Here are made-up things, facts about them, and rows of numbers that follow some of those facts. Name the thing behind each unnamed row.

How the things are related:
τ: belongs to class; β: uses; Ξ: is of sort
(betrol, τ, b); (bifer, τ, d); (biskam, τ, c); (bobe, τ, c); (bodrus, τ, a)
(braplan, τ, a); (bregukem, τ, b); (brekugun, τ, c); (brino, τ, a); (brubam, τ, b)
(dodraga, τ, b); (driguklil, τ, b); (driska, τ, a); (dristek, τ, b); (dropom, τ, a)
(dudrol, τ, c); (fatos, τ, d); (fazem, τ, d); (feda, τ, c); (fibul, τ, a)
(fifir, τ, a); (flaluk, τ, d); (flubane, τ, b); (foraris, τ, b); (forifim, τ, a)
(fubo, τ, b); (gibrazus, τ, a); (godo, τ, b); (govan, τ, d); (grodelos, τ, a)
(groplir, τ, a); (kiplik, τ, c); (klama, τ, b); (klikubro, τ, b); (klodu, τ, c)
(kloristek, τ, a); (klufal, τ, a); (lasem, τ, b); (luma, τ, d); (moplok, τ, b)
(nibe, τ, a); (nugor, τ, d); (paski, τ, a); (peskal, τ, b); (pitu, τ, c)
(plepam, τ, a); (plera, τ, c); (pliplil, τ, a); (plipu, τ, d); (plozu, τ, c)
(popla, τ, a); (postafo, τ, d); (postubrel, τ, d); (ragis, τ, a); (raklum, τ, a)
(rople, τ, b); (ruflur, τ, c); (sastu, τ, a); (sedel, τ, a); (seflem, τ, b)
(skemer, τ, b); (skimak, τ, b); (skiplur, τ, d); (sostir, τ, a); (steba, τ, a)
(steplur, τ, c); (stifla, τ, b); (tadrigrol, τ, a); (tragok, τ, b); (tragros, τ, b)
(treli, τ, b); (truder, τ, d); (vabrem, τ, d); (vafas, τ, c); (vusti, τ, c)
(zakupu, τ, b); (zaravi, τ, a); (zezu, τ, d); (zogre, τ, b); (betrol, β, bregukem)
(betrol, β, lasem); (bifer, β, stifla); (biskam, β, brekugun); (biskam, β, nugor); (biskam, β, foraris)
(biskam, β, ruflur); (bobe, β, groplir); (bodrus, β, godo); (bodrus, β, forifim); (bodrus, β, stifla)
(braplan, β, dodraga); (brekugun, β, fifir); (brino, β, fatos); (brino, β, postafo); (brubam, β, fubo)
(brubam, β, feda); (driska, β, skimak); (dristek, β, plipu); (dristek, β, bobe); (dristek, β, postafo)
(dropom, β, moplok); (dudrol, β, sastu); (fazem, β, bregukem); (fazem, β, braplan); (feda, β, plipu)
(feda, β, fibul); (feda, β, postafo); (fibul, β, dodraga); (fifir, β, klama); (fifir, β, paski)
(fifir, β, flubane); (flaluk, β, tadrigrol); (flubane, β, plera); (flubane, β, postafo); (foraris, β, groplir)
(fubo, β, plozu); (gibrazus, β, fatos); (godo, β, plera); (govan, β, paski); (govan, β, braplan)
(grodelos, β, betrol); (grodelos, β, forifim); (grodelos, β, fubo); (kiplik, β, klufal); (kiplik, β, postafo)
(klodu, β, driguklil); (klodu, β, flubane); (kloristek, β, godo); (kloristek, β, postafo); (klufal, β, forifim)
(klufal, β, fibul); (klufal, β, flubane); (klufal, β, postafo); (lasem, β, tragros); (luma, β, plipu)
(luma, β, feda); (luma, β, foraris); (moplok, β, fazem); (nibe, β, brino); (paski, β, bregukem)
(paski, β, fibul); (peskal, β, moplok); (pitu, β, forifim); (pitu, β, treli); (plepam, β, popla)
(plepam, β, tragros); (plera, β, bregukem); (pliplil, β, plera); (pliplil, β, flubane); (plipu, β, plera)
(popla, β, braplan); (postubrel, β, tragros); (ragis, β, pliplil); (rople, β, dodraga); (rople, β, pliplil)
(rople, β, paski); (sastu, β, dodraga); (sedel, β, luma); (seflem, β, forifim); (seflem, β, bifer)
(skiplur, β, treli); (skiplur, β, vusti); (skiplur, β, tragok); (sostir, β, plipu); (steba, β, klama)
(steba, β, plipu); (steplur, β, plipu); (tadrigrol, β, fubo); (tragok, β, sostir); (tragros, β, dodraga)
(truder, β, sostir); (vabrem, β, steba); (vafas, β, brubam); (vafas, β, dropom); (vafas, β, plozu)
(zakupu, β, zaravi); (zakupu, β, plozu); (zaravi, β, skemer); (zezu, β, brubam); (zogre, β, postafo)
(betrol, Ξ, 384); (bifer, Ξ, 384); (biskam, Ξ, 6); (bobe, Ξ, 6); (bodrus, Ξ, 384)
(braplan, Ξ, 384); (bregukem, Ξ, 6); (brekugun, Ξ, 384); (brino, Ξ, 384); (brubam, Ξ, 384)
(dodraga, Ξ, 384); (driguklil, Ξ, 384); (driska, Ξ, 384); (dristek, Ξ, 6); (dropom, Ξ, 384)
(dudrol, Ξ, 932); (fatos, Ξ, 384); (fazem, Ξ, 932); (feda, Ξ, 6); (fibul, Ξ, 384)
(fifir, Ξ, 384); (flaluk, Ξ, 384); (flubane, Ξ, 6); (foraris, Ξ, 932); (forifim, Ξ, 6)
(fubo, Ξ, 384); (gibrazus, Ξ, 6); (godo, Ξ, 384); (govan, Ξ, 384); (grodelos, Ξ, 384)
(groplir, Ξ, 384); (kiplik, Ξ, 6); (klama, Ξ, 932); (klikubro, Ξ, 384); (klodu, Ξ, 384)
(kloristek, Ξ, 6); (klufal, Ξ, 384); (lasem, Ξ, 384); (luma, Ξ, 384); (moplok, Ξ, 6)
(nibe, Ξ, 6); (nugor, Ξ, 6); (paski, Ξ, 384); (peskal, Ξ, 384); (pitu, Ξ, 932)
(plepam, Ξ, 932); (plera, Ξ, 384); (pliplil, Ξ, 384); (plipu, Ξ, 932); (plozu, Ξ, 384)
(popla, Ξ, 384); (postafo, Ξ, 6); (postubrel, Ξ, 384); (ragis, Ξ, 6); (raklum, Ξ, 384)
(rople, Ξ, 932); (ruflur, Ξ, 6); (sastu, Ξ, 6); (sedel, Ξ, 384); (seflem, Ξ, 384)
(skemer, Ξ, 932); (skimak, Ξ, 932); (skiplur, Ξ, 384); (sostir, Ξ, 6); (steba, Ξ, 932)
(steplur, Ξ, 932); (stifla, Ξ, 384); (tadrigrol, Ξ, 384); (tragok, Ξ, 6); (tragros, Ξ, 6)
(treli, Ξ, 384); (truder, Ξ, 384); (vabrem, Ξ, 384); (vafas, Ξ, 384); (vusti, Ξ, 384)
(zakupu, Ξ, 932); (zaravi, Ξ, 6); (zezu, Ξ, 384); (zogre, Ξ, 6)

Some things and their rows:
plera: [ 0.21  0.15 -2.11 -5.17  5.17  2.96  1.83 -0.12  0.86  1.08 -0.67  1.14]
flubane: [ 0.01 -3.61  1.16 -0.78  1.34  1.27  2.91  0.93  2.27 -1.27  0.26 -4.19]
klufal: [ 0.02  0.60  1.41  0.98 -2.18 -0.31  3.79  0.70  0.47 -0.95  0.26 -3.10]
godo: [-0.03 -3.94  1.17 -2.42  1.92  0.28  0.86  0.37  1.64 -0.87  1.07 -1.33]
bodrus: [ 0.21  0.18  0.78 -0.08 -1.82 -1.90  1.51  0.45 -0.54 -0.29  0.97  0.11]
klodu: [ 0.14  1.16 -2.83 -0.39  3.19  2.96  1.04  0.19  0.07  1.12 -2.08  0.36]
driguklil: [-0.05 -3.19  0.22  1.37  0.38 -0.35 -0.67  0.23  0.73 -0.30  0.63 -0.12]
fifir: [ 0.01  0.05  1.27 -1.51 -1.38 -1.22  1.68  0.10 -0.03 -0.64  1.27 -0.27]
brekugun: [ 0.18  1.34 -2.85 -0.11  2.89  2.59  0.03  0.12 -0.34  1.43 -2.01  1.30]
bregukem: [-0.11 -3.58  0.25 -0.84  1.35 -0.37  0.02 -0.25  1.19 -0.21  1.86  0.79]
fazem: [-0.13  2.63 -0.65 -3.04  1.75 -0.38  1.28 -0.90  0.14  1.10  1.40  2.00]
klama: [-0.11 -3.18  0.46  1.10  0.31 -0.35 -1.22 -0.05  0.46 -0.50  0.57 -0.12]
paski: [-0.09  0.13  1.56 -2.48 -1.05 -0.98  1.60 -0.87  0.72 -0.51  2.28  0.61]
luma: [ 0.21  3.27  0.43 -2.03 -0.13 -0.34 -2.78  1.00 -1.80 -0.04 -2.70 -1.18]
feda: [ 0.08  1.97 -1.38 -0.29  1.99  3.95 -1.05  0.76 -0.43  0.12 -4.66 -2.63]
postubrel: [-0.22  3.50 -0.57 -0.22  0.03  0.10  0.02 -0.79 -0.31  0.86  0.00  0.72]
seflem: [-0.03 -3.10 -0.15  1.90  0.28 -0.51 -0.36  0.33  0.73 -0.30  0.81 -0.20]
pitu: [ 0.14  1.40 -3.13  0.77  2.89  2.22  0.34  0.28 -0.64  1.44 -2.17  1.17]
steplur: [ 0.30  1.53 -1.42 -2.09  2.51  3.06 -3.05  0.59 -1.00  0.37 -4.26 -0.52]
nibe: [ 0.14  0.36  1.07  0.29 -2.23 -1.55  1.24  0.30 -0.52 -0.46  0.67 -0.27]
skemer: [-0.04 -3.08  0.10  1.56  0.28 -0.46 -0.94  0.08  0.50 -0.34  0.72  0.12]
tadrigrol: [ 0.19  0.20  0.47  0.73 -2.12 -2.63  0.23  0.82 -1.41 -0.14  0.83  1.05]
skiplur: [ 0.08  3.12 -0.87 -0.50  0.31 -0.74  0.27  0.29 -0.98  0.96 -0.49  0.52]
plozu: [ 0.20  1.32 -3.30  0.73  2.80  1.95 -0.29  0.25 -0.94  1.52 -2.36  1.81]
peskal: [-0.01 -3.30 -0.03  1.11  0.50 -0.60 -0.75  0.11  0.56 -0.15  0.94  0.50]
ragis: [ 0.04  0.19  1.23 -1.06 -1.57 -1.43  1.20  0.08 -0.10 -0.51  1.32  0.18]
raklum: [ 0.09  0.39  1.02 -0.16 -1.94 -1.77  0.79  0.23 -0.52 -0.38  1.05  0.31]
bobe: [ 0.17  1.41 -2.97  0.43  2.56  2.21 -0.66  0.33 -0.90  1.20 -2.70  1.15]
ruflur: [-0.03  1.29 -2.96  0.26  2.83  2.48 -0.14 -0.06 -0.48  1.32 -2.29  1.26]

Which thing is each row?
Some rows may be things named above.
[ 0.21  0.04  0.51  0.42 -1.92 -2.39  1.09  0.53 -0.95 -0.22  0.99  0.79] -> grodelos
[-0.04 -3.08 -0.26  1.72  0.24 -0.84 -1.03  0.23  0.30 -0.22  0.71  0.52] -> zakupu
[-0.06 -3.01  0.22  1.53  0.05 -0.67 -1.74  0.40  0.16 -0.35  0.22  0.10] -> foraris
[ 0.02  3.40 -0.63  0.76 -0.12  0.58  2.71  1.04 -0.31  0.43 -1.42 -2.83] -> postafo
[ 0.22  0.04  0.63 -0.24 -1.70 -2.24  0.74  0.49 -0.85 -0.15  1.21  1.22] -> dropom
[-0.64  2.16  2.44  0.63 -3.43  0.97 -0.66 -3.27  1.40 -0.71  2.13  0.45] -> sastu
[ 0.02  0.13  1.68 -2.39 -1.06 -0.95  1.70 -0.87  0.60 -0.52  2.33  0.59] -> paski
[-0.03 -3.27 -0.08  1.19  0.51 -0.63 -0.82  0.23  0.44 -0.15  0.93  0.39] -> peskal
[ 0.18 -0.42  1.91 -3.75 -0.47 -0.86  3.00  0.27  0.93 -0.92  1.56 -1.15] -> pliplil
[-0.03 -3.00  0.68  0.49  0.10 -0.46 -2.83  0.38  0.00 -0.76 -0.26 -0.18] -> tragok
[ 0.01  0.10  1.60 -2.39 -1.11 -1.07  1.67 -0.81  0.65 -0.46  2.24  0.61] -> paski
[ 0.07  0.68  0.97  1.59 -2.64 -0.79  3.07  1.12  0.01 -0.92 -0.18 -3.08] -> brino
[ 0.10  1.19 -2.79 -0.36  3.27  2.97  1.04  0.13  0.08  1.10 -2.16  0.30] -> klodu
[-0.92 -1.04  1.53  2.32 -1.30  2.61 -2.41 -3.81  3.03 -0.62  2.10  0.29] -> tragros
[-0.04  3.15 -0.47 -1.36  0.64 -0.04  0.63 -0.80 -0.09  0.85  0.60  1.05] -> govan
[ 0.15  3.32  0.42 -1.89 -0.08 -0.28 -2.66  0.89 -1.85  0.08 -2.70 -1.11] -> luma
[-0.02  1.33 -2.97 -0.14  3.01  2.46  0.04  0.00 -0.43  1.27 -2.11  1.19] -> brekugun
[ 0.06  3.18 -0.30 -1.30  0.29 -0.54 -1.16  0.43 -1.31  0.62 -1.18  0.28] -> truder
[ 0.12  0.23  0.65  0.70 -1.95 -2.02  1.50  0.54 -0.75 -0.27  0.97  0.30] -> forifim
[ 0.11  1.41 -3.22  0.73  2.75  2.26  0.35  0.20 -0.63  1.38 -2.11  1.12] -> pitu
[ 0.08  1.27 -3.26  0.58  2.89  2.32  0.38  0.17 -0.41  1.53 -2.29  1.13] -> pitu
[-0.05  1.73 -2.59  0.28  2.52  3.13 -0.43 -0.57 -0.06  1.22 -2.23  1.07] -> dudrol
[ 0.41  0.54  2.93 -2.97 -2.42 -1.31 -3.77  0.91 -1.68 -1.49 -1.73 -1.37] -> sostir
[ 0.01  2.94 -1.23 -0.18  0.40 -0.80  0.72  0.32 -0.97  0.93 -0.33  0.65] -> bifer
[ 0.10  3.13 -0.41 -1.06  0.34 -0.48 -0.26  0.36 -0.95  0.79 -0.73  0.27] -> vabrem
[-0.17  0.61  1.31 -0.09 -2.33 -1.10  0.28 -0.58 -0.14 -0.38  1.38  0.63] -> plepam
[ 0.02  1.70 -2.62  1.35  2.38  3.52  1.97  0.62  0.23  0.85 -3.16 -1.92] -> kiplik
[ 0.18  0.38  1.36 -0.62 -2.03 -1.67 -0.16  0.28 -0.85 -0.57  0.47 -0.02] -> sedel
[ 0.11  1.66 -2.74  1.42  2.23  3.58  2.02  0.50  0.29  0.84 -3.14 -1.91] -> kiplik
[ 0.08  3.04 -0.27 -1.26  0.20 -0.53 -1.09  0.41 -1.39  0.53 -1.25  0.34] -> truder
[ 0.34  0.43  2.87 -2.92 -2.42 -1.38 -3.72  1.05 -1.67 -1.59 -1.65 -1.54] -> sostir
[-0.67  2.24  2.42  0.49 -3.42  1.15 -0.32 -3.31  1.70 -0.88  1.97 -0.26] -> fibul
[-0.90 -1.03  1.54  2.20 -1.22  2.64 -2.52 -3.86  2.93 -0.74  1.98  0.33] -> tragros
[-0.69  2.09  2.29 -0.02 -3.07  1.09 -0.60 -3.55  1.75 -0.67  2.74  0.90] -> braplan
[ 0.17  0.54  1.31  0.42 -2.14 -0.77  2.68  0.85  0.19 -0.86  0.08 -2.41] -> kloristek
[-0.02  3.02 -1.06  0.16  0.25 -0.56  1.07  0.42 -0.80  0.96 -0.56  0.02] -> fatos
[-0.03 -3.52  0.01  0.54  1.04 -0.90 -0.61  0.01  0.65 -0.10  1.52  1.12] -> moplok
[-0.90 -1.06  1.51  2.32 -1.23  2.61 -2.61 -3.86  2.80 -0.71  1.99  0.36] -> tragros
[ 0.17  1.48 -2.96  0.43  2.69  2.20 -0.81  0.39 -0.86  1.27 -2.76  1.04] -> bobe
[ 0.28  2.51  1.25 -5.63  1.45  0.24 -1.02  0.94 -0.71 -0.32 -1.91 -1.98] -> plipu
[ 0.13 -3.16 -0.05  2.18  0.00 -1.03 -1.83  0.77 -0.34 -0.16 -0.11  0.11] -> brubam
[ 0.02 -2.79  1.38  0.92 -0.19  0.67 -1.34  0.92  0.64 -1.22 -1.28 -3.09] -> dristek
[-0.15 -2.66  0.59  2.57 -0.11  0.85  1.25  0.80  1.43 -0.94 -0.46 -3.51] -> zogre
[ 0.13 -3.17 -0.67  2.43  0.21 -1.54 -1.12  0.80 -0.26  0.11  0.57  1.06] -> fubo
[-0.06  0.57  1.31 -0.89 -1.88 -1.17  0.45 -1.04  0.12 -0.34  1.90  1.13] -> popla
[ 0.17  0.34  1.29 -0.49 -2.10 -1.73 -0.18  0.28 -0.83 -0.59  0.53  0.10] -> sedel

